Group and class of each row
[ 11  -8  -9   0   4   2 -13 -11  14   1  -4 -41 -42   2 -25  -5  11  -4
  19 -14  -4 -23  -2   2 -25   6   4  -4  10 -41  -4  17 -11  -8  -5 -10
  -8  -4] -> G/H
[ -1  12   7  -1   7   2  -3 -21 -14  27  -6 -15 -14   0 -14  -2   3  -1
  20   8   3  -2  10   1 -29 -14  19  -8 -24  15  -2   1 -10  -1  -6   4
   6   6] -> U/T
[ -3   5   4   9   3  21   0 -19 -16  32  -5  -1   0  -1  -5   4  -5   4
  -9   8  -9 -12  -3  16   1  -3  -6  -8  24  42  -1   4  -7  -2  -4  -2
   3  11] -> U/W
[ -1   9  -3  -5  10  -3  -6 -23 -12  24  -6 -24 -21  -4 -22   1  10   4
  13  -4  -8 -19  12   7 -12  -4  -9 -17   5   8 -10  16 -16   0 -10  -5
   7   7] -> U/W
[  1  20  -8   1   5  -5  -2 -21 -27  21  -3 -12 -50  -5 -17   2   7   0
   1   5  -6 -30  -1  19 -11  -7 -19 -26   9  20 -11  10 -15   2 -25  -4
   9  10] -> U/A
[  1   5  -1   5  10   2  -6 -27 -17  36  -8 -19 -22  -6 -23   1   0  16
  22   5  -6 -14  10  18 -11 -12   2 -12   5  26  -8   9 -30  -5  -9  -3
   3   8] -> U/T
[ -3  -1  -1  -5   4  -5 -17 -47 -14   1  -6 -27   8   2  -5   2  -2   7
  32  18  -4  -1  -2  18 -61   8  -9   0  23  30  -6  13 -15 -12   0 -12
   6  10] -> U/T
[  0   5  -1 -13   2   0  -6  -4 -14   5  -9 -21   0  -4 -12  -2   3   6
  16   5   0  -9   8  14 -15  -3  -9 -14  -2   0  -6  12  -9  -3  -2 -23
  -3  10] -> U/A
[  5  -8 -14  -7  -1 -10  -4   3   9 -12   1 -40 -15  -4 -18  -2   4   1
  20  63  -3 -20   7  -5  -7   5  -6  -9  -9 -35  -2  13  -9   3  -3 -10
  -3  -8] -> G/K
[ -1  -1   2 -14   1   9  -3   5  -4 -16  -8 -17  11   2   4   3 -14   6
  20  10   0  -3  -2   0 -17   1  -4  -8   4  10  -8  11  -8 -12   6 -32
  -8  15] -> U/A
[  7  -3 -12  11  10  -2 -14 -12  -4  19 -10 -38 -63  -5 -40  -3  11  -5
  -6 -11 -12 -34   7   4   9  -4   0 -11  12 -45  -2  11 -11  -5  -8   2
   1  -9] -> G/H
[  0  21  -3   1   9  -5   3 -16 -21  27  -9  -3 -53  -9 -26   3  14  -2
   2  -1   3 -25  13   8   4 -17   4 -14 -20   2  -5   5  -9  -1 -15   9
   8   2] -> U/T
[  8  12  -8 -14   9 -29  -6 -18  -4  -2 -16 -21 -18  -5 -22  -4  16   2
  22  -2  13 -12  24   8 -35 -13 -15 -19 -28 -20  -5  11  -8  -3 -14  -3
   5   0] -> U/T
[  2   8 -17   8  10  -9  -9 -30 -16  16  -7 -34 -76  -5 -40  -7  15  -6
  16  -5  -6 -38   2   3 -17  -8  -5 -20   3 -25  -6  17 -13   1 -17   0
   9  -3] -> G/H
[  2 -14  -6 -11  -3   3   0 -11  16 -15   0 -37  -1   4 -24   1  -3   0
  20  -9   1  -8 -13  -1 -27  20   5   0  25 -10  -4  14  -9   3  -3 -14
  -9   4] -> G/H
[  0  16  -9 -19   6 -22   4 -16  -8  -4  -9 -21 -32   0 -25  -5  17  -6
  29  -1  14 -18  13  10 -41  -4  -2 -17 -27 -19  -5  13 -13   1 -11  -3
   3   6] -> U/T
[ -4  10  -6   6  10  10 -12 -27 -23  33  -8 -20 -38  -5 -19  -1 -10   4
   8   9  -8 -20  -1  16 -10 -11   0 -12   6  20  -9   9  -9 -10  -9  -4
   7   7] -> U/A
[  4  -9   5   2  10  17 -41 -26  -2  27  -1 -62 -32 -12 -36  -1   5   1
  27  -4 -16 -28   9   0  -8  -3   5  -7   5 -22  -4  15 -16  -3  -3  -6
  -4  -1] -> G/D
[  4   3  -8   3   3  -3  -5   3  -4   9  -2 -26 -41  -7 -18  -2   5  -5
  -2  -9  -4 -33   3   8  24   0 -11 -11   9 -29  -2   9  -6   3 -11  -5
   5  -3] -> G/K
[ -2  -2   9 -28   1  -3   1   7   9 -13 -12 -10  26   4 -11  -3   5   2
  24  -7  14  14   1   1 -27   6   4  -4  -8  -4  -6   8  -8   9   5 -19
 -17   6] -> U/T
[  0   4  -3   0   7  -1  -9 -21  -7  15  -7 -24  -3   0 -12  -2   1   6
  12   8  -3  -7   2  10 -27   2 -12 -10   8  12  -4   8 -16 -13  -6   0
   3   3] -> U/W
[ -4   4  -2  -3   0  -7  -7 -14 -11   3  -6  -6 -20   3  -8   8   5  -3
  14  -1   1 -12   6   7 -21 -10  -7  -6  -6  -7  -5  10  -5  -7  -1  -3
  -1   7] -> U/W
